Below are the code and all the weights of a small trained network. Each question names an input and a target symbol and asks about switching units off, where a switched-off unit gives its printed mean instead of its output.

import numpy as np


def w(rows, s, z=0):
    codes = np.array(rows[::2]) - 128.0
    scale = np.full(codes.shape[1], s)
    scale[-1] = z or s
    return codes * scale


def f(y):
    return np.maximum(y, 0)


def softmax(a):
    e = np.exp(a - a.max(-1, keepdims=True))
    return e / e.sum(-1, keepdims=True)


def log_softmax(a):
    a = a - a.max(-1, keepdims=True)
    return a - np.log(np.exp(a).sum(-1, keepdims=True))


def net(x, mask):
    ids = ['βγδζηθξσω'.index(c) for c in x.split()]
    T = len(ids)
    res = E[ids] + P[:T]
    r = res
    for j in range(3):
        rows = slice(3 * j, 3 * j + 3)
        q, k, v = (r @ M[0][rows].T for M in (Q, K, V))
        z = softmax(np.where(np.tri(T) > 0, q @ k.T / 3**0.5, -1e9)) @ v
        o = O[0][rows]
        res = res + np.where(mask[j], z, o[:, -1]) @ o[:, :-1]
    y = f(res @ A[0][:, :-1].T + A[0][:, -1])
    res = res + np.where(mask[3:19], y, B[0][:, -1]) @ B[0][:, :-1]
    return log_softmax(res[-1] @ U[:, :-1].T + U[:, -1])


Q, K, V, O, A, B = {}, {}, {}, {}, {}, {}
E = w([
[122,161,198,83,129,134,119,128,114,146,130],'β',
[111,211,165,102,69,124,110,198,74,113,119],'γ',
[122,182,147,162,139,70,120,204,67,146,92],'δ',
[183,145,100,87,2,185,172,62,69,68,108],'ζ',
[124,165,158,158,76,108,86,75,175,214,87],'η',
[137,151,192,159,215,95,243,87,142,97,97],'θ',
[21,212,213,184,222,98,114,218,212,134,117],'ξ',
[49,13,57,251,162,114,168,103,131,120,79],'σ',
[68,64,176,124,85,167,65,149,147,48,62],'ω',
],0.0096)
P = w([
[67,173,138,51,116,141,187,116,54,199,188],'0',
[140,75,178,120,70,28,123,140,56,126,189],'1',
[64,187,126,112,66,132,194,113,83,199,110],'2',
[166,97,151,138,110,55,107,111,74,133,144],'3',
[72,158,138,108,94,165,192,112,96,184,87],'4',
[161,133,129,159,133,75,92,113,105,108,121],'5',
[80,135,144,107,100,184,186,120,121,169,60],'6',
[159,131,130,158,146,109,90,112,146,94,126],'7',
[83,132,141,109,114,200,174,136,150,153,37],'8',
[163,128,132,161,166,138,92,109,179,69,123],'9',
[84,109,142,112,130,234,161,134,171,147,23],'10',
[158,120,126,155,171,161,85,121,215,43,112],'11',
[92,96,138,115,140,254,155,162,180,122,7],'12',
[185,142,126,170,183,148,101,99,165,97,124],'13',
],0.0092)
Q[0] = w([
[154,132,45,53,90,203,159,136,112,126,144],'h0',
[96,51,94,210,113,73,153,85,118,81,59],'h0',
[168,157,121,112,124,101,53,150,149,132,195],'h0',
[218,102,125,116,145,99,39,144,124,87,198],'h1',
[162,93,81,159,157,25,63,154,123,93,191],'h1',
[254,121,116,104,165,76,74,127,139,100,204],'h1',
[62,126,132,113,99,202,193,145,145,179,43],'h2',
[186,109,98,148,166,49,64,136,152,113,204],'h2',
[203,125,163,104,120,140,73,150,112,83,159],'h2',
],0.009)
K[0] = w([
[150,127,128,101,69,154,115,101,70,61,130],'h0',
[84,89,88,175,146,139,168,107,130,139,107],'h0',
[144,156,137,118,111,64,78,145,93,184,150],'h0',
[146,149,125,118,82,91,147,106,41,220,196],'h1',
[110,108,128,124,98,59,103,132,43,193,179],'h1',
[149,183,132,119,102,74,140,126,69,175,194],'h1',
[141,81,99,137,165,215,112,119,254,90,28],'h2',
[96,134,144,103,104,69,161,132,15,141,220],'h2',
[151,196,160,76,113,125,124,166,102,142,153],'h2',
],0.01)
V[0] = w([
[104,108,163,155,154,50,125,233,121,99,90],'h0',
[113,93,111,173,123,70,118,104,130,145,97],'h0',
[106,94,138,150,200,102,104,94,184,127,153],'h0',
[177,114,89,162,199,71,254,94,120,141,140],'h1',
[130,110,61,123,47,140,94,88,92,167,133],'h1',
[188,107,141,74,64,149,137,64,88,73,101],'h1',
[163,106,108,113,147,118,245,163,37,12,118],'h2',
[179,185,178,84,104,112,159,119,115,140,139],'h2',
[158,174,206,105,136,63,131,150,126,162,108],'h2',
],0.0077)
O[0] = w([
[165,185,173,129,69,118,133,211,119,123,183,170],'h0',
[125,130,159,176,92,77,78,103,98,125,182,251],'h0',
[115,71,188,78,42,84,124,110,149,125,157,78],'h0',
[254,128,44,41,136,58,142,196,206,203,10,200],'h1',
[53,166,96,117,194,83,20,61,111,189,121,134],'h1',
[103,89,162,91,185,87,61,127,99,33,72,127],'h1',
[150,147,106,86,183,90,160,196,144,32,145,246],'h2',
[145,63,171,110,123,158,113,239,26,110,93,51],'h2',
[187,88,222,162,107,131,101,199,56,143,152,82],'h2',
],0.0061,0.0028)
A[0] = w([
[102,122,152,156,125,105,182,78,74,102,191,151],'n0',
[231,160,78,33,14,121,96,123,132,114,148,183],'n1',
[171,138,158,130,154,93,112,164,141,118,128,159],'n2',
[115,125,158,180,122,160,1,126,115,54,174,126],'n3',
[62,2,77,88,132,116,203,151,98,160,53,99],'n4',
[186,122,144,121,81,96,59,153,107,166,174,113],'n5',
[76,209,100,117,167,160,245,74,157,156,151,116],'n6',
[131,86,141,189,145,151,114,130,164,74,93,216],'n7',
[202,90,54,147,246,116,111,82,132,88,94,3],'n8',
[118,169,28,144,111,91,184,68,203,195,160,116],'n9',
[124,83,59,168,112,77,22,22,137,121,157,122],'n10',
[97,129,125,195,113,75,155,69,99,89,196,251],'n11',
[204,149,45,127,150,92,156,225,135,103,112,147],'n12',
[192,22,185,81,19,76,129,165,114,87,174,27],'n13',
[149,123,123,68,60,217,166,133,136,139,74,103],'n14',
[148,175,142,75,229,65,23,131,167,130,135,59],'n15',
],0.0058,0.0028)
B[0] = w([
[112,74,198,149,110,71,25,130,141,81,162,165],'n0',
[104,77,220,171,100,35,65,77,168,35,149,168],'n1',
[139,141,140,161,137,100,85,74,146,106,150,172],'n2',
[190,160,133,106,98,121,173,140,159,93,149,186],'n3',
[148,28,198,149,131,75,43,155,157,91,61,190],'n4',
[122,177,80,131,153,139,147,101,146,79,147,156],'n5',
[56,92,107,114,24,36,109,87,162,86,155,236],'n6',
[135,173,136,135,155,174,117,122,142,146,159,204],'n7',
[167,151,101,101,149,217,253,176,109,175,136,171],'n8',
[167,183,88,43,125,121,160,150,139,161,164,254],'n9',
[220,164,132,110,143,210,155,183,104,164,151,202],'n10',
[162,128,200,133,167,135,74,130,142,72,128,216],'n11',
[163,148,125,155,158,172,107,98,120,142,155,193],'n12',
[8,180,39,144,144,141,118,36,115,148,145,163],'n13',
[129,63,157,131,116,121,129,161,123,138,78,178],'n14',
[92,86,147,211,64,73,140,91,114,76,186,152],'n15',
],0.0063)
U = w([
[111,84,163,62,145,137,115,152,131,166,147,21],'β',
[96,138,125,79,140,153,152,175,101,139,157,52],'γ',
[235,246,103,127,190,251,200,130,122,153,182,214],'δ',
[32,141,92,122,227,140,135,153,118,131,56,138],'ζ',
[79,136,124,183,157,168,104,83,108,227,70,158],'η',
[253,93,185,128,125,112,69,192,157,122,72,253],'θ',
[127,47,144,194,37,148,235,158,101,149,154,36],'ξ',
[99,168,89,44,81,74,177,107,173,137,128,89],'σ',
[71,86,163,214,114,30,30,47,151,55,159,131],'ω',
],0.0055,0.0023)

Each question gives the input, a string of symbols that net reads in full, and the target symbol t.
The units are the heads (3 rows each of Q, K, V and O) and the neurons (one row each of A and B). Each row of codes is followed by its name. A weight is (code - 128) times the scale printed after its matrix; where a second scale follows, it is the last column's (O, A, B and U).
mask holds one flag per unit, heads first, then neurons. A switched-off unit (its flag False) gives its mean, the last column of its rows in O or B, instead of its output. The means were averaged over made-up inputs and are rounded, as every weight is.
A unit's drop is (log p(t) with every unit on - log p(t) with that unit switched off) / (log p(t) with every unit on - log p(t) with every unit switched off).
The circuit of an input: a set's keep is (log p(t) with only the set's units on - log p(t) with every unit switched off) / (log p(t) with every unit on - log p(t) with every unit switched off). Starting from the 12 units with the biggest drops (on a tie, the unit counted first), units are removed one at a time, each time the one whose removal leaves the highest keep (on an exact tie, the one counted first), for as long as the keep stays at least 0.8.
circuit, biggest first: the units of the circuit, biggest drop first
most important unit: the unit with the biggest drop
which heads matter: for each layer, one digit per head in row order, 1 if its drop is at least 0.15 and else 0, layers parted by /
input γ ξ ζ, target ξ: circuit, biggest first : (h1 h2)
input β ζ ζ η η β γ, target η: which heads matter : 101
input σ β β γ β θ β γ σ γ β, target σ: which heads matter : 001
input γ σ ζ η β γ η ξ δ, target ξ: circuit, biggest first : (h1 h2)
input β σ σ γ σ σ, target δ: which heads matter : 001
input ζ σ η σ δ, target σ: circuit, biggest first : (h2 h1 n9 n6)
input γ ξ η θ β δ ω η θ δ ζ δ, target δ: circuit, biggest first : (n6 n4)
input η σ σ θ γ ζ β ω γ ξ σ σ η, target σ: circuit, biggest first : (h2 n9 n6)
input η θ η, target θ: which heads matter : 011
input θ ζ σ σ ζ σ σ η ζ ζ σ ω σ σ, target δ: circuit, biggest first : (n10 h2 n8)
input σ σ ζ σ η, target σ: which heads matter : 011
input ζ θ η θ σ δ ζ σ, target θ: which heads matter : 100
input θ δ ξ ζ, target ω: circuit, biggest first : (n1)
input σ ω ζ, target ω: circuit, biggest first : (h1 n0)
input β θ γ, target θ: circuit, biggest first : (h1 h2)
input ζ δ γ η ξ θ δ, target ξ: which heads matter : 010
input ξ ω σ σ σ σ ζ ξ η, target ξ: circuit, biggest first : (h1 n14)
input θ σ θ γ, target ω: most important unit : n1
input ζ η γ δ γ γ β η ζ ζ γ, target ζ: circuit, biggest first : (h0 h1)
input σ ξ γ η γ ζ σ θ σ γ γ, target σ: which heads matter : 001
input σ ζ θ ξ θ σ γ σ θ σ ξ, target σ: circuit, biggest first : (h2 n6 n9 h1)
input η σ ω σ ζ ω ζ σ ζ ζ σ ω ζ ξ, target ω: most important unit : n15
input η δ η, target η: which heads matter : 001
